Here is a tiny trained network, its code and every weight. The questions are about switching its units off for an input and a target symbol, where a switched-off unit gives its printed mean instead of its output.

import numpy as np


def w(rows, s, z=0):
    codes = np.array(rows[::2]) - 128.0
    scale = np.full(codes.shape[1], s)
    scale[-1] = z or s
    return codes * scale


def norm(h):
    return h / np.sqrt((h * h).mean(-1, keepdims=True) + 1e-5)


def f(y):
    return y / 2 * (1 + np.tanh(0.7978845608 * (y + 0.044715 * y**3)))


def softmax(a):
    e = np.exp(a - a.max(-1, keepdims=True))
    return e / e.sum(-1, keepdims=True)


def log_softmax(a):
    a = a - a.max(-1, keepdims=True)
    return a - np.log(np.exp(a).sum(-1, keepdims=True))


def net(x, mask):
    ids = ['αβζθλμξπφψ'.index(c) for c in x.split()]
    T = len(ids)
    res = E[ids] + P[:T]
    r = norm(res)
    for j in range(2):
        rows = slice(3 * j, 3 * j + 3)
        q, k, v = (r @ M[0][rows].T for M in (Q, K, V))
        z = softmax(np.where(np.tri(T) > 0, q @ k.T / 3**0.5, -1e9)) @ v
        o = O[0][rows]
        res = res + np.where(mask[j], z, o[:, -1]) @ o[:, :-1]
    y = f(norm(res) @ A[0][:, :-1].T + A[0][:, -1])
    res = res + np.where(mask[2:10], y, B[0][:, -1]) @ B[0][:, :-1]
    return log_softmax(norm(res)[-1] @ U[:, :-1].T + U[:, -1])


Q, K, V, O, A, B = {}, {}, {}, {}, {}, {}
E = w([
[145,43,172,188,133,58,162],'α',
[183,47,172,182,145,133,151],'β',
[64,104,180,60,185,56,139],'ζ',
[150,111,137,106,167,210,72],'θ',
[82,108,136,114,165,155,38],'λ',
[160,71,150,168,95,85,86],'μ',
[164,78,197,111,116,68,153],'ξ',
[209,99,163,139,109,195,90],'π',
[85,142,136,101,97,45,31],'φ',
[121,124,161,108,66,10,96],'ψ',
],0.014)
P = w([
[177,209,9,140,200,101,104],'0',
[74,42,162,173,124,189,118],'1',
[171,43,79,115,150,101,65],'2',
[196,233,222,151,189,99,106],'3',
[96,78,198,141,57,159,111],'4',
[201,110,117,91,102,91,83],'5',
],0.014)
Q[0] = w([
[64,198,177,188,98,172,192],'H1',
[137,93,161,125,95,118,93],'H1',
[180,142,75,132,167,89,126],'H1',
[68,187,103,94,205,188,86],'H2',
[217,128,118,195,127,223,170],'H2',
[122,148,130,118,204,97,253],'H2',
],0.019)
K[0] = w([
[101,74,84,173,211,125,158],'H1',
[135,169,126,139,100,122,134],'H1',
[136,133,182,76,82,119,137],'H1',
[72,153,106,95,214,193,83],'H2',
[204,122,106,196,138,204,146],'H2',
[114,133,103,109,179,110,253],'H2',
],0.021)
V[0] = w([
[132,116,121,197,71,47,255],'H1',
[172,109,163,43,148,157,215],'H1',
[215,114,111,222,90,174,148],'H1',
[181,157,221,181,215,141,133],'H2',
[140,69,61,120,96,185,89],'H2',
[165,195,147,156,81,120,153],'H2',
],0.011)
O[0] = w([
[124,53,160,2,33,112,54,1],'H1',
[160,18,214,65,169,97,247,64],'H1',
[152,191,94,9,24,2,125,67],'H1',
[75,194,87,119,76,63,38,185],'H2',
[94,121,186,66,142,53,192,118],'H2',
[38,99,73,141,226,127,111,24],'H2',
],0.0086,0.0064)
A[0] = w([
[105,153,144,159,121,136,186,160],'N1',
[111,171,2,127,162,143,100,107],'N2',
[128,172,91,116,125,89,165,87],'N3',
[64,92,129,147,150,175,157,14],'N4',
[154,133,66,76,129,97,212,16],'N5',
[110,151,147,119,93,90,128,126],'N6',
[69,124,112,152,65,189,88,3],'N7',
[143,89,95,141,128,123,126,168],'N8',
],0.022,0.014)
B[0] = w([
[80,145,109,61,92,123,123,213],'N1',
[127,104,91,246,191,103,21,255],'N2',
[72,116,172,111,133,182,137,184],'N3',
[181,173,170,208,7,51,153,163],'N4',
[242,159,54,189,98,231,136,155],'N5',
[142,148,130,167,203,167,140,205],'N6',
[167,75,139,45,92,152,228,137],'N7',
[115,163,154,79,129,155,104,181],'N8',
],0.02,0.0084)
U = w([
[118,139,141,75,69,170,28,65],'α',
[162,254,172,132,148,65,111,27],'β',
[107,135,163,177,52,90,156,132],'ζ',
[70,126,60,82,104,75,160,206],'θ',
[94,85,75,176,164,80,94,188],'λ',
[192,160,86,136,114,179,160,114],'μ',
[104,36,232,170,170,196,129,18],'ξ',
[29,139,158,117,180,172,157,92],'π',
[63,61,105,131,85,211,105,90],'φ',
[127,22,93,82,139,57,192,254],'ψ',
],0.0095,0.0084)

Each question gives the input, a string of symbols that net reads in full, and the target symbol t.
The units are the heads (3 rows each of Q, K, V and O) and the neurons (one row each of A and B). Each row of codes is followed by its name. A weight is (code - 128) times the scale printed after its matrix; where a second scale follows, it is the last column's (O, A, B and U).
mask holds one flag per unit, heads first, then neurons. A switched-off unit (its flag False) gives its mean, the last column of its rows in O or B, instead of its output. The means were averaged over made-up inputs and are rounded, as every weight is.
A unit's drop is (log p(t) with every unit on - log p(t) with that unit switched off) / (log p(t) with every unit on - log p(t) with every unit switched off).
The circuit of an input: a set's keep is (log p(t) with only the set's units on - log p(t) with every unit switched off) / (log p(t) with every unit on - log p(t) with every unit switched off). Starting from all 10 units, units are removed one at a time, each time the one whose removal leaves the highest keep (on an exact tie, the one counted first), for as long as the keep stays at least 0.8.
units of the circuit, in order: the units of the circuit, biggest drop first
unit that matters most: the unit with the biggest drop
top k neurons: the k neurons with the biggest drops, biggest first
heads that matter: for each layer, one digit per head in row order, 1 if its drop is at least 0.15 and else 0, layers parted by /
input ζ π ζ ψ π, target ζ: heads that matter : 11
input π ζ π φ φ, target π: heads that matter : 11
input ξ μ μ, target ψ: units of the circuit, in order : (H2, H1, N2)
input ζ ζ π ζ φ, target ζ: units of the circuit, in order : (N4, H1, H2, N2)
input π β ζ ψ, target λ: units of the circuit, in order : (H2, N2)
input π ξ π ζ π, target π: unit that matters most : H1
input ψ α π ψ β ξ, target α: units of the circuit, in order : (N2, H1)
input π π ζ, target μ: heads that matter : 11
input ζ β ψ μ ζ ζ, target β: top 4 neurons : (N2, N6, N5, N1)
input β π ψ, target α: heads that matter : 11
input π ψ ζ π β α, target μ: heads that matter : 10
input μ ζ α, target β: units of the circuit, in order : (H2, N2, H1, N6)
input θ ψ β, target α: heads that matter : 10
input π ζ ζ α ζ, target π: heads that matter : 10
input ζ π ζ, target μ: unit that matters most : H1
input ζ ζ β, target ξ: units of the circuit, in order : (H1, N2)
input ζ π π ζ θ ζ, target θ: units of the circuit, in order : (H1, N1, N2)
input α ζ θ, target θ: top 3 neurons : (N1, N2, N6)
input ζ π φ ψ ζ π, target α: top 3 neurons : (N2, N6, N4)
input α ζ π ζ μ, target α: units of the circuit, in order : (H1)
input ζ θ α, target θ: heads that matter : 11
